Below is a small trained network, with its code and all its weights. Each question gives an input and a class and asks what happens when units are switched off, that is, made to give their printed mean instead of their output.

import numpy as np


def w(rows, s, z=0):
    codes = np.array(rows[::2]) - 128.0
    scale = np.full(codes.shape[1], s)
    scale[-1] = z or s
    return codes * scale


def norm(h):
    return h / np.sqrt((h * h).mean(-1, keepdims=True) + 1e-5)


def f(y):
    return np.maximum(y, 0)


def log_softmax(a):
    a = a - a.max(-1, keepdims=True)
    return a - np.log(np.exp(a).sum(-1, keepdims=True))


def net(x, mask):
    res = np.array(x, float).reshape(1, 8) / 4 @ E
    u = 0
    for l in range(3):
        y = f(norm(res) @ A[l][:, :-1].T + A[l][:, -1])
        res = res + np.where(mask[u : u + 7], y, B[l][:, -1]) @ B[l][:, :-1]
        u += 7
    return log_softmax(norm(res)[-1] @ U[:, :-1].T + U[:, -1])


A, B = {}, {}
E = w([
[84,139,98,66,46,165,124],'x0',
[100,66,127,94,113,78,127],'x1',
[189,82,161,82,110,107,196],'x2',
[109,126,49,144,120,125,109],'x3',
[175,254,215,128,68,85,80],'x4',
[129,51,88,103,187,57,161],'x5',
[125,157,186,198,217,85,114],'x6',
[132,109,104,124,100,13,155],'x7',
],0.004)
A[0] = w([
[132,110,118,199,163,137,91,57],'L0N0',
[99,71,81,193,189,176,107,42],'L0N1',
[117,90,126,159,152,61,160,158],'L0N2',
[141,172,111,132,67,193,96,67],'L0N3',
[180,118,171,160,113,112,181,35],'L0N4',
[173,50,38,55,66,128,124,53],'L0N5',
[94,128,99,142,110,3,89,2],'L0N6',
],0.0064,0.00099)
B[0] = w([
[71,58,93,77,187,156,163,177],'L0N0',
[210,142,50,121,254,148,27,234],'L0N1',
[190,241,177,174,44,111,26,205],'L0N2',
[57,201,129,65,129,182,127,206],'L0N3',
[38,15,198,109,163,135,116,170],'L0N4',
[201,77,63,96,74,101,222,254],'L0N5',
[112,249,115,180,183,26,223,200],'L0N6',
],0.0051,0.0043)
A[1] = w([
[125,75,102,100,99,103,117,53],'L1N0',
[188,89,156,60,103,203,149,147],'L1N1',
[178,73,67,110,33,140,174,13],'L1N2',
[161,156,175,100,87,111,188,166],'L1N3',
[163,98,248,160,164,138,114,2],'L1N4',
[135,57,227,139,123,117,142,66],'L1N5',
[58,216,132,96,38,253,100,55],'L1N6',
],0.0075,0.00079)
B[1] = w([
[109,166,125,98,138,143,157,167],'L1N0',
[83,149,99,167,143,50,116,207],'L1N1',
[82,89,106,47,124,146,194,227],'L1N2',
[92,77,120,153,140,161,94,198],'L1N3',
[168,31,166,78,104,110,153,191],'L1N4',
[202,126,176,96,188,124,108,168],'L1N5',
[218,254,166,134,37,168,113,255],'L1N6',
],0.0099,0.0057)
A[2] = w([
[100,61,71,130,197,124,152,128],'L2N0',
[145,138,87,175,126,26,121,75],'L2N1',
[37,162,165,158,137,34,157,117],'L2N2',
[54,80,64,70,75,176,233,10],'L2N3',
[135,180,48,113,170,146,79,152],'L2N4',
[209,137,108,168,185,182,164,130],'L2N5',
[109,73,60,173,218,255,47,40],'L2N6',
],0.0073,0.0013)
B[2] = w([
[121,189,147,148,36,182,119,229],'L2N0',
[37,181,158,122,193,181,147,175],'L2N1',
[133,167,66,171,199,103,171,171],'L2N2',
[32,75,67,6,112,115,177,254],'L2N3',
[130,26,179,153,66,125,133,205],'L2N4',
[73,121,101,104,48,82,70,183],'L2N5',
[152,11,9,255,156,203,43,219],'L2N6',
],0.0084,0.0057)
U = w([
[82,215,107,182,217,58,178,35],'0',
[195,251,150,119,9,194,94,251],'1',
[147,67,43,210,98,197,39,64],'2',
[211,61,223,88,148,76,128,117],'3',
[59,101,40,2,71,114,223,187],'4',
],0.0078,0.0011)

Each question gives the input, the list of numbers given to net, and the class t.
The units are the neurons (one row each of A and B). Each row of codes is followed by its name. A weight is (code - 128) times the scale printed after its matrix; where a second scale follows, it is the last column's (A, B and U).
mask holds one flag per neuron, layer by layer. A switched-off neuron (its flag False) gives its mean, the last column of its row in B, instead of its output. The means were averaged over made-up inputs and are rounded, as every weight is.
A unit's drop is (log p(t) with every unit on - log p(t) with that unit switched off) / (log p(t) with every unit on - log p(t) with every unit switched off).
The circuit of an input: a set's keep is (log p(t) with only the set's units on - log p(t) with every unit switched off) / (log p(t) with every unit on - log p(t) with every unit switched off). Starting from the 12 units with the biggest drops (on a tie, the unit counted first), units are removed one at a time, each time the one whose removal leaves the highest keep (on an exact tie, the one counted first), for as long as the keep stays at least 0.8.
units of the circuit, in order: the units of the circuit, biggest drop first
k most important neurons: the k neurons with the biggest drops, biggest first
k most important neurons of layer l: the k neurons of layer l with the biggest drops, biggest first
drop of u: that unit's drop, to one decimal
input [3,-6,-5,5,-4,-8,-6,4], class 1: units of the circuit, in order => (L1N6)
input [8,2,3,1,-7,4,7,-4], class 2: units of the circuit, in order => (L0N1; L2N6)
input [4,-3,5,-8,-8,-2,4,-2], class 3: 2 most important neurons => (L1N4; L0N3)
input [7,5,7,-2,6,-7,7,8], class 3: 2 most important neurons => (L0N4; L1N1)
input [-3,4,-4,5,-2,6,-2,6], class 0: 2 most important neurons => (L0N6; L0N2)
input [1,4,5,7,8,-8,3,7], class 0: 2 most important neurons of layer 2 => (L2N2; L2N0)
input [4,-1,5,-8,0,8,1,-4], class 3: units of the circuit, in order => (L1N5; L2N3)
input [0,-3,-1,-1,6,5,-4,3], class 0: 2 most important neurons => (L0N6; L1N2)
input [3,-1,2,-3,-3,-4,-1,0], class 1: 4 most important neurons => (L1N6; L0N3; L0N0; L1N4)
input [-5,0,6,5,-5,-1,2,8], class 0: 2 most important neurons => (L0N6; L0N2)
input [2,6,-5,-7,-1,-8,8,5], class 0: 2 most important neurons => (L0N6; L1N6)
input [-6,1,-4,6,5,-2,-4,3], class 0: 2 most important neurons => (L0N6; L1N6)
input [-8,-6,-1,1,3,3,2,-1], class 3: 2 most important neurons of layer 1 => (L1N4; L1N3)
input [-5,-7,-7,-1,1,3,-6,1], class 2: most important neuron => (L0N1)
input [-6,2,-3,-7,7,0,3,2], class 3: drop of L1N4 => 0.3
input [4,2,2,6,-2,0,5,-3], class 2: drop of L0N1 => 0.2
input [6,6,2,3,6,5,3,3], class 0: drop of L0N6 => 0.7
